Table B holds the same points as the rows below and some others, measured another way and shuffled. Each row below is followed by which row of B it is.
B:
0: [-163   68  -86 -130  230   56   -7  260   82 -184   23   31   49 -146
   -5   58  106  217  -31  343  238 -129 -105   93  101  169]
1: [ -66    2   95   -6  -87   22  -79 -111 -192   66 -126 -102  -62  268
  156   18   19 -191 -169 -258   -5   -1  226   53  -65   21]
2: [ -66  -60   40  -70   59   87   46  -33 -235    7   15  -73   19  210
   96   62  -54 -135   24 -180  169   25  213  123  -34    3]
3: [ -97   35   -9  -23  282   55   53  237   45  -81   51  -47  139 -130
    3  -29  101  306  -47  237  177 -175  -23   35  -37  139]
4: [ -88  464  -12  237  863   53  304  314 -309  370    3  123  554 -279
  106 -563 -230  807  364  448  180 -216  -45  257 -647   89]
5: [  -2  299  198  131 -167  210 -143   43   51 -124 -515  251  -37  175
   71 -314  178    9 -101  357   33  -48  -70  130  -14   -2]
6: [ -74  288  -15 -182  383   39   25   78 -376  267  -78  228  147  145
  132 -124 -196   23  172  103  194  241   24  305 -185  147]
7: [ -49 -187  123 -188 -141   21 -226 -108 -158   89   -6   -7  -38  296
  114  147   14 -357 -215 -406 -167  267  141  -18   94  -30]
8: [ 158 -104  305   11 -143  212  -82  -33  -18   -4 -190   64   63  311
   18 -115  156 -136 -163 -124  -29  140  109  -26   25  -31]
9: [  19  133  125  122  348  118  112  178  -85  109  -55   35  289  -33
   39 -286   18  380   51  194   97 -113   22   69 -260   57]
10: [ -42   87   38   81  257   19  147   93 -117   39   -2 -194  106   23
   88  -67   56  250  -76   39  221 -257  186   60 -193  161]
11: [-226  -48  -37 -131  -79  -11 -213    0  -76  -65  -33   -7  -77   73
  124  126   16 -187 -148 -129  -91   45   34   38  104  -25]
12: [   8  198  143  179  247  135   68  156  -41   56 -180   70  232  -12
   53 -337   64  353   11  259   74 -160    1   76 -248   41]
13: [-138 -145  110   49 -255   44 -267   21  167 -186 -133  -74  -65   41
   70   24  222  -80 -339  -94 -237 -117    9 -145  131  -86]
14: [-106 -133   83  -32 -159  154 -178  130  210 -305  -95   45  -21  -12
  -19   30  217  -15 -178  144  -39  -72  -89  -58  223  -63]
15: [-244 -414   17 -264 -465   44 -439  -74  107 -296   35   -5 -219  158
   60  375  133 -544 -313 -372 -301  210   -8 -123  448 -200]
16: [-144   54   29   13   47  153  -47   82  -86  -99 -107  117   79   35
   70 -113  -23   15   80  126   52  -17  -14  131  -16 -108]
17: [-131  362   20   39  303    5  -90  174  -98  167 -227  191  163  -71
  123 -291   -8  292  -20  315  -33  -27 -119  145 -228  118]
18: [-266  190  -20  109  -84   55 -144  -25 -139  -70 -259   70  -40   56
  185 -153  -41  -60   -6   64  -79 -124   32  148  -93 -141]
19: [  99  -28  286  261 -107  202   21  -22    4  -42 -227  -83  108  194
   59 -260  167   97 -144  -48  -21 -182  177  -49 -156  -91]
20: [ 226   82  246   16  340  186  167  183  -47  128  -72   55  268  127
  -38 -224  131  316  -22  194  254   20   65   56 -166  216]
21: [-214  194   72  173  -93   82 -224   31  -27  -41 -325  159   46    6
  150 -283   26   45  -68  138 -241  -90  -73   65 -119 -179]
22: [-145  245   15   50   76   22  -46   -1 -192   64 -222   31   -2  113
  165 -140  -23   19  -38   73   65  -85   87  166 -153   54]
23: [ -53 -386   33 -212  108   76  -50  184  122 -172  305 -137  104  -51
  -68  264  147   37 -158 -124   60   25   18 -129  223   49]
24: [-130  577  -49  192  543  113  268  203 -301  133 -251  166  247  -85
  136 -454 -162  497  341  566  396 -260    8  395 -449  120]
25: [-255  190  -26  -68  -56  -18 -288   -2 -125   34 -237  178  -57   70
  180  -70  -32 -141 -103   29 -185   89  -61  124  -11  -40]
26: [ -31 -126  162   64  -40  140 -120  108  115 -113  -65   13  124   13
    5 -103  157   93 -153   19 -127  -53  -24  -90   31  -85]
27: [-223  -58  -36  -12  -13  102  -81   98    5 -214  -16    4   18  -50
   54   19   35    8   -3   89   32 -117  -13   59   79 -105]
28: [ -95  100  -33  -38  364    3  162   47 -333  171   87 -107  144   83
  131  -28 -143  121  100  -80  244  -64  210  184 -239  117]
29: [-259  310 -124   86  218  -57   71   10 -283   68 -136 -103  -12   22
  218  -94 -110  122   37   86  192 -265  167  232 -246   93]
30: [-250   51  -27   18 -179  -55 -182 -126 -168  -31 -165 -116 -158  167
  216   60   -3 -232 -193 -225  -98 -112  181   66  -25  -49]
31: [  -9 -181  129 -118 -210  131 -147   46  136 -241  -83  -36 -103  166
  -10  149  246 -172 -264  -34   61   14   48  -57  262   47]
32: [-194 -246   27   15 -254   35 -176  -10  108 -262    2 -207 -114   43
   74  168  171 -143 -287 -196 -113 -191  112 -119  171 -103]
33: [-235 -139  -67   73   45   19  -15  153  132 -267  100 -244   15 -175
   41   91  142  196 -157   58   52 -374   56  -73   49  -18]
34: [   9 -191  235    4 -375   62 -225 -234 -116   22 -179 -124 -131  419
  147   65  112 -424 -334 -504 -211  101  272  -79   48  -92]
35: [ 106 -334  164  -61   36  147   71  156  193 -228  160 -245   63   60
  -96  176  295  114 -249  -48  213 -153  132 -156  172  137]
36: [-234  221 -103    8  324   -2    7  192 -108   12  -32   41  131 -153
  106 -121  -50  279   61  266  108 -160  -53  156 -149   73]
37: [-227   71  -90  -18   11  -99  -67   52    4 -113  -60 -235 -144  -10
  137  146  139   41 -282   14  109 -299  132   20   16  184]
38: [-55 -83  59 -48 294 146  43 206 -38 -19 125  71 267 -79 -17 -91 -11 225
 102 111  72  31 -46  45 -48 -35]
39: [   0  331   97   47  410  101   84  134 -260  255 -168  200  269   60
   99 -350 -104  284  152  239  129   57   -3  224 -324   95]
40: [-109  238    8   83  170   88   29  207   68 -137 -195   33   54  -89
   42 -165  144  307  -58  423  211 -264  -52  107  -62  142]
41: [-307  -16  -81  -55  -96   84 -240  182  181 -336  -92  115  -43 -168
   30   37  125   24  -88  271  -74 -112 -198   25  220 -103]
42: [-157  184  -38  -62  174  -29  -55   89 -116   50  -98   10   14   20
  123  -25   13   88  -90  115   93  -64   28  125  -77  149]
43: [ -19  177   65 -181   55   77  -69   14 -186   58 -198  144  -49  258
   92    0   16 -151  -54   65  194  171   61  199   31  171]
44: [ -92 -255  121 -174 -475   44 -339 -159   27 -176 -139  -67 -267  340
  101  270  183 -534 -388 -382 -162  150  142  -83  320  -50]
45: [ -76  -77   81  -98  -66  110 -114  -22 -127  -37  -65   50    1  194
   78   32    4 -198  -55 -135   -1  122   84   74   63  -56]
46: [-175  -69   75  -66 -168   79 -335   53   64 -100 -137  170   14   34
   73  -35   79 -141 -159  -20 -291  129 -125  -30  129 -157]
47: [ 148 -235  305 -132 -204  212 -166  -78  -72   17 -102  119   42  396
   14    6  107 -339 -153 -302 -103  350  104  -36  138  -85]
48: [  94 -129  206    7   13  179    9  101   73  -93  -45  -34  102  123
  -26  -49  192   79 -147   21   97  -35   69  -49   41   48]
49: [-10  10  65 -85 192  96   8 183  31 -53  -6  15 101   4  -5 -14 123 164
 -88 170 165 -30 -13  39  26 156]
50: [-215  -32   38   40 -113  115 -187   -4  -90  -96 -119  109   43   54
  115  -99  -49 -125   19  -57 -179   26   -8   65    3 -249]
51: [  61 -111  193 -174 -109  124 -171  -15  -51   14 -106  101   -7  286
   32   49  112 -242 -183 -153  -30  264   52    7  132   45]
52: [-313  -49 -160 -111  -61   11  -69   30  -68 -265   24 -118 -158    8
  109  229    8 -154  -47  -10  163 -168   90  116  156  -14]
53: [  84  -52  203  -19  171  133  -99  263  222  -29  -47   96  223  -71
  -70 -143  255  315 -213  229  -64   14 -150 -121   31  117]
54: [-424  -59 -176    8   70  -41 -133   18 -195  -61  116  -70   51 -122
  183   49 -184  -45   69 -164 -163 -117   53   84  -74 -237]
55: [-364  -61  -50   52 -290  -46 -354  -62    8 -154 -138  -49 -129   -2
  187   48   41 -210 -240 -187 -365 -113    9  -49   75 -224]
56: [-135 -148   55 -104 -233   12 -214  -74  -23 -111  -71  -90 -145  195
  108  171  114 -287 -273 -249  -90   27  126  -34  157  -16]
57: [ -72 -310   92  -13 -137   76  -46  -38   -7 -151  108 -243  -21  139
   52  171  108 -145 -199 -321  -11  -98  217  -99   95  -78]
58: [  32 -249  204  -77 -317   22 -199 -178  -56   -3  -83 -196 -146  381
  111  179  170 -382 -404 -491 -130   83  270 -125  118   20]
59: [  38 -205  179  -82 -177   92 -125  -27   37  -95  -54 -108  -59  237
   29  121  200 -185 -295 -215   -7   35  143  -89  144   51]
60: [ -51  156  193  120 -347  147 -202 -138  -68  -85 -465  114 -139  326
  152 -183  115 -257 -173  -15  -87  -11   98   92   -4 -101]
61: [-152  376  -34  100  446   41  143   76 -402  255 -117  106  231   15
  185 -321 -238  260  257  164  171  -71   88  303 -414   27]
62: [-290  205  -86 -117   91  -60 -274  121  -40   22 -145  176   -4  -80
  141  -41   -2   25 -120  167 -153   49 -161  100   11   50]
63: [  51 -458  197 -245 -294  187 -229   35  186 -268   77   -2  -57  213
  -79  276  251 -330 -277 -237  -63  227   17 -158  416  -56]
64: [-208  -24   72   51 -231   61 -287  -15   35 -123 -208   58  -49   61
  123  -65   87 -137 -188  -60 -265  -30  -22  -27   60 -168]
65: [-167  677   11   88  337   84 -124  224 -132  167 -490  494  185  -95
  140 -539  -68  359  153  681    8   30 -287  328 -287   86]
66: [  35   48  217   20 -173  138 -171  -25   -1  -21 -288  102  -17  253
   75 -133  156 -125 -203  -10  -73   75   40   15   29   -2]
67: [-174  -60   21  -39   -8   25 -134  -45 -189   42  -13  -15   35  120
  145   14  -72 -153  -49 -232 -123   56  109   55  -46 -112]
68: [ -88 -162  101  -43 -223   45 -126 -171 -184  -21  -61 -134 -105  313
  145  119   13 -352 -176 -410  -61   51  258   13   42  -87]
69: [-160 -180   28  -78  -30  104 -162  139  110 -207   45   29   55  -59
    5   66  108   -6  -97   31  -80   -4  -79  -47  162  -94]
70: [  -6  120   57  -58  299  165   92  225  -30  -45  -45  132  179  -23
  -16 -132   49  252   93  338  265  -13  -63  147  -43  120]
71: [-258  329 -213  -95  747  -49  149  301 -310  236  151  120  332 -268
  111 -167 -262  475  306  348  229  -45  -95  291 -324  157]

[ -31  163   20  -30  122  309  -16 -165  -91   82  -57 -193   68   51
  308   49  175  219  -29   38 -186  114  193   45 -191  224]
44
[  23  -53  -90 -168   86   29  119  168  192 -387  160   91  176   38
 -152   50  -34  224  126  180  -84  188  318   77 -187   57]
49
[-164   46   27   66 -423  -96 -148  122  154  -26 -101  225  -28  168
   -9 -221  -38  176  -41 -200  130   15  165 -338 -285   68]
50
[ -87   -3  -47   98 -199 -179   -3  169  186 -108    8  118  -16   95
  -19 -172  -17   80   -1  -52   71   27  240 -164 -120   -8]
67
[  36    0   60   63 -168   13  -34  -50    3  325 -125  108  -77  -34
 -193  -85  -31  -39   50  -94  166 -125 -200  -31  143  -61]
27
[  10   77  166   45 -143  137  -18 -290  -93  473 -191  -33  -72   11
  -56 -273  147 -103  -75 -214  148 -144 -172   -8  128  -47]
15
[  53 -112 -113   26  134  -88  158  110   87 -174  106  -49    3  -70
   11  -12   -8   50   20  185 -128   34  291   78  -31   -9]
24
[  87   39   -4 -105  438  140  196  103  -18 -289  128 -186  115   51
  250   92  118  148   48  278 -277  140  281  379   40  150]
43
[  41   96  -87    4  225  126   80   32   61  -33   86 -115  104  -34
   54  182   65  138  143  183  -94  131  160  162   39   88]
29
[  46  141   20 -189  152  271    0   88   71 -115   54   65  216   80
 -105  257   -7  276  238  150  -42  183   -4  213  -13  164]
40
[-100   55  -36   46 -138 -100   58  -11  232  -90   53   17   91   99
  -56 -285  133   46  -19  -87  108  108  346 -137 -142  -42]
13
[ 185 -312   10   78  -83 -256  121  168  -18  175  -54  199 -228 -181
 -362  -87 -235 -201   37   76  109 -311 -250   99  330 -222]
35
[ -92   91 -120   47   -6  -11  -11  195  175 -236   79    8   95   97
  142   80   11  254   82   98  -84  188  351  -73 -213  147]
45
[ -55   -9   23 -103  -43 -107  100  191  237 -374  109  122  136  185
  -82 -225   42  127   29   16   29  133  340   24 -131    8]
11
[-123  125   -2   17 -138   45  -62   50  116  -89  -23   39   71  155
  131 -105   81  211  -12  -69   -6  124  259 -141 -241  137]
18
[  98 -176  -73  135 -207  -85   51 -174    7  464  -96   67 -164 -263
 -371 -123  -83 -174   22  -60  177 -217 -165 -137  142 -227]
4
[   8  191  183 -197  239  226  126  -78   47 -156   50  -97  225  219
   94 -167  262  113   33   18  -44  169  177  322   46  114]
65
[-112   64  -61  119 -385  -62  -91  -78  210  242  -64  146   12    0
 -249 -170   10   36   51 -193  256   15   70 -326 -129  -75]
54
[ 151 -110   48  -88  260  -51  276  -20   65  -75  111  -68   53  -51
 -182 -191  100 -142   32  136    0  -25  104  339  265 -144]
37
[  54   15  277   91 -193   10   12 -282 -130  591 -260   30 -180   22
 -126 -451  137 -278 -134 -299  252 -307 -341   51  340 -162]
46
[  87 -151  124  135  -24 -144   65   66 -158  198 -154   13 -265  -14
  132 -235  -35 -149 -151  -25  -37 -291 -105  104  218  -46]
58
[ -78  258   20 -108  140  337   37 -252   70  -20   42 -210  250  116
  177  -58  301  233   21   -7  -92  270  349   52 -235  182]
25
[  94  -49  147   62  -92    0   55 -182  -83  445 -158   27 -137  -63
 -183 -261   53 -206  -45 -133  166 -238 -255   80  293 -148]
14
[ -75   71  -83   18 -144  137  -74  -48   62   54  -39   12   46    1
   51   46   19  235   29  -15  -47   99  199 -193 -294  132]
16
[ 106  -75  224 -109   53  -78  175   35   31  -23  -20  100   -4  114
 -193 -357   69 -152  -25  -49  121 -127  -79  287  296 -130]
17
[-147  -83 -190  133 -114 -201   52  191  163 -380   86  -46  -35   65
  323 -182   25  208 -156   61 -210  124  679 -282 -465  114]
47
[ -89   23 -126   82 -159  -57   26  -33  202  -10   54   12   60   -8
  -85 -136   62   86   20  -41   65  103  318 -217 -203  -26]
32
[  51   -6  -59  -62  292  -56  262   76  203 -301  212 -109  171   29
  -54 -109  151   10   80  192  -56  168  380  252   79  -50]
42
[ 132  -78  165   55   94   22  100  -96 -191  315 -144  -70 -181  -47
   53 -187   49 -169  -97  -12  -20 -250 -192  226  307  -53]
22
[ -57   70 -213   34  -83  147  -52  -31  128   24   46  -11  102  -93
  -49  221  -25  274  136   94  -56  176  246 -207 -311  113]
9
[ 174 -195   -6  131   49 -139  103   91  -95  268  -73   47 -223 -182
 -154    6 -145 -170   31  110   21 -272 -229  157  348 -132]
28
[ 117 -150  -73   71  -67 -147  138  -47  127  242   26   85  -52 -193
 -449 -101  -59 -183  108   31  201 -125  -87   21  247 -250]
23
